Below is a small trained network, with its code and all its weights. Each question gives an input and a class and asks what happens when units are switched off, that is, made to give their printed mean instead of their output.

import numpy as np


def w(rows, s, z=0):
    codes = np.array(rows[::2]) - 128.0
    scale = np.full(codes.shape[1], s)
    scale[-1] = z or s
    return codes * scale


def f(y):
    return y / 2 * (1 + np.tanh(0.7978845608 * (y + 0.044715 * y**3)))


def log_softmax(a):
    a = a - a.max(-1, keepdims=True)
    return a - np.log(np.exp(a).sum(-1, keepdims=True))


def net(x, mask):
    res = np.array(x, float).reshape(1, 7) / 4 @ E
    y = f(res @ A[0][:, :-1].T + A[0][:, -1])
    res = res + np.where(mask, y, B[0][:, -1]) @ B[0][:, :-1]
    return log_softmax(res[-1] @ U[:, :-1].T + U[:, -1])


A, B = {}, {}
E = w([
[243,57,30,56,134,16],'x0',
[128,131,127,129,127,125],'x1',
[2,108,7,75,9,142],'x2',
[46,229,111,1,232,85],'x3',
[126,129,128,128,126,124],'x4',
[62,95,27,249,230,111],'x5',
[123,126,131,129,127,121],'x6',
],0.0058)
A[0] = w([
[102,131,122,26,214,117,38],'neuron 1',
[200,65,84,69,170,75,172],'neuron 2',
[107,212,123,79,190,93,42],'neuron 3',
[218,93,178,192,139,126,200],'neuron 4',
[65,188,168,155,106,211,201],'neuron 5',
[35,175,222,165,123,206,124],'neuron 6',
[58,124,3,105,69,208,101],'neuron 7',
[136,155,13,246,213,127,165],'neuron 8',
[194,68,114,199,32,147,129],'neuron 9',
[161,150,209,28,32,122,34],'neuron 10',
[106,217,103,37,188,139,42],'neuron 11',
[162,26,145,169,86,163,131],'neuron 12',
[144,142,251,169,226,145,211],'neuron 13',
[179,127,182,87,43,131,111],'neuron 14',
[36,94,116,94,49,137,162],'neuron 15',
[102,205,135,33,182,88,54],'neuron 16',
[72,209,143,192,129,203,157],'neuron 17',
[59,133,104,117,70,148,185],'neuron 18',
[177,43,54,56,130,43,171],'neuron 19',
[73,118,46,93,16,165,2],'neuron 20',
[166,189,183,65,46,150,47],'neuron 21',
[154,131,211,29,61,144,126],'neuron 22',
],0.0062,0.00097)
B[0] = w([
[55,176,145,143,94,146,191],'neuron 1',
[207,218,102,102,85,100,208],'neuron 2',
[54,145,168,142,117,205,189],'neuron 3',
[110,156,220,88,123,189,216],'neuron 4',
[200,155,60,122,115,60,225],'neuron 5',
[220,163,30,127,3,46,253],'neuron 6',
[167,72,182,57,231,148,228],'neuron 7',
[96,47,123,182,173,106,227],'neuron 8',
[34,213,195,162,46,204,219],'neuron 9',
[84,30,82,229,206,68,225],'neuron 10',
[69,166,117,169,95,180,208],'neuron 11',
[75,143,159,165,97,167,193],'neuron 12',
[222,143,162,47,189,149,251],'neuron 13',
[59,119,119,184,186,120,190],'neuron 14',
[218,109,125,9,159,160,204],'neuron 15',
[77,135,215,145,72,159,214],'neuron 16',
[181,131,37,152,103,21,219],'neuron 17',
[209,141,148,74,127,125,185],'neuron 18',
[177,189,58,152,58,88,231],'neuron 19',
[180,126,210,37,205,235,217],'neuron 20',
[81,79,85,187,190,45,202],'neuron 21',
[122,50,107,192,186,74,219],'neuron 22',
],0.0057,0.0052)
U = w([
[213,192,45,99,57,44,157],'0',
[197,118,178,39,216,183,255],'1',
[37,1,84,180,215,50,96],'2',
[1,205,171,131,57,212,5],'3',
],0.0071,0.00098)

Each question gives the input, the list of numbers given to net, and the class t.
The units are the neurons (one row each of A and B). Each row of codes is followed by its name. A weight is (code - 128) times the scale printed after its matrix; where a second scale follows, it is the last column's (A, B and U).
mask holds one flag per neuron, in row order. A switched-off neuron (its flag False) gives its mean, the last column of its row in B, instead of its output. The means were averaged over made-up inputs and are rounded, as every weight is.
A unit's drop is (log p(t) with every unit on - log p(t) with that unit switched off) / (log p(t) with every unit on - log p(t) with every unit switched off).
The circuit of an input: a set's keep is (log p(t) with only the set's units on - log p(t) with every unit switched off) / (log p(t) with every unit on - log p(t) with every unit switched off). Starting from the 12 units with the biggest drops (on a tie, the unit counted first), units are removed one at a time, each time the one whose removal leaves the highest keep (on an exact tie, the one counted first), for as long as the keep stays at least 0.8.
units of the circuit, in order: the units of the circuit, biggest drop first
unit that matters most: the unit with the biggest drop
k most important neurons: the k neurons with the biggest drops, biggest first
drop of u: that unit's drop, to one decimal
input [5,-8,7,2,4,0,-4], class 1: units of the circuit, in order -> (neuron 20; neuron 7)
input [-6,-6,0,3,-1,4,-3], class 0: units of the circuit, in order -> (neuron 6; neuron 17)
input [8,8,-5,7,5,7,2], class 0: units of the circuit, in order -> (neuron 2)
input [-6,3,-2,2,8,-7,0], class 2: units of the circuit, in order -> (neuron 10; neuron 21)
input [-7,-8,1,5,-3,1,4], class 0: units of the circuit, in order -> (neuron 6; neuron 17)
input [1,-5,1,8,-2,-7,3], class 3: 4 most important neurons -> (neuron 16; neuron 11; neuron 1; neuron 3)
input [5,3,-2,6,0,-6,-8], class 2: units of the circuit, in order -> (neuron 10; neuron 22; neuron 21)
input [8,-3,-1,-3,-2,8,8], class 0: 2 most important neurons -> (neuron 2; neuron 19)
input [7,7,-7,7,-8,-8,-5], class 2: units of the circuit, in order -> (neuron 10; neuron 22)
input [-5,8,6,-5,1,4,0], class 1: units of the circuit, in order -> (neuron 7; neuron 20)
input [4,-7,-5,-8,-5,-7,-8], class 3: units of the circuit, in order -> (neuron 9; neuron 12)
input [-6,4,6,1,-4,3,-3], class 0: 2 most important neurons -> (neuron 6; neuron 17)
input [7,0,-7,-8,-1,-8,1], class 2: units of the circuit, in order -> (neuron 10; neuron 14)
input [-1,-2,8,8,-3,-3,0], class 1: units of the circuit, in order -> (neuron 7)
input [4,-2,2,7,-8,-7,1], class 2: 3 most important neurons -> (neuron 10; neuron 22; neuron 21)
input [-3,0,8,4,-6,-6,1], class 1: 2 most important neurons -> (neuron 20; neuron 15)
input [-8,0,3,7,-3,2,-7], class 0: 2 most important neurons -> (neuron 6; neuron 17)
input [2,3,3,5,3,-5,5], class 2: 4 most important neurons -> (neuron 10; neuron 22; neuron 9; neuron 21)
input [2,-6,7,6,-4,6,-3], class 1: 2 most important neurons -> (neuron 7; neuron 20)
input [0,0,6,5,7,5,5], class 1: unit that matters most -> neuron 7
input [-4,6,7,-2,8,-1,6], class 1: 2 most important neurons -> (neuron 20; neuron 7)
input [4,3,2,5,-2,0,-3], class 3: drop of neuron 5 -> 0.2
input [0,-2,5,2,-2,4,7], class 1: drop of neuron 10 -> 0.1
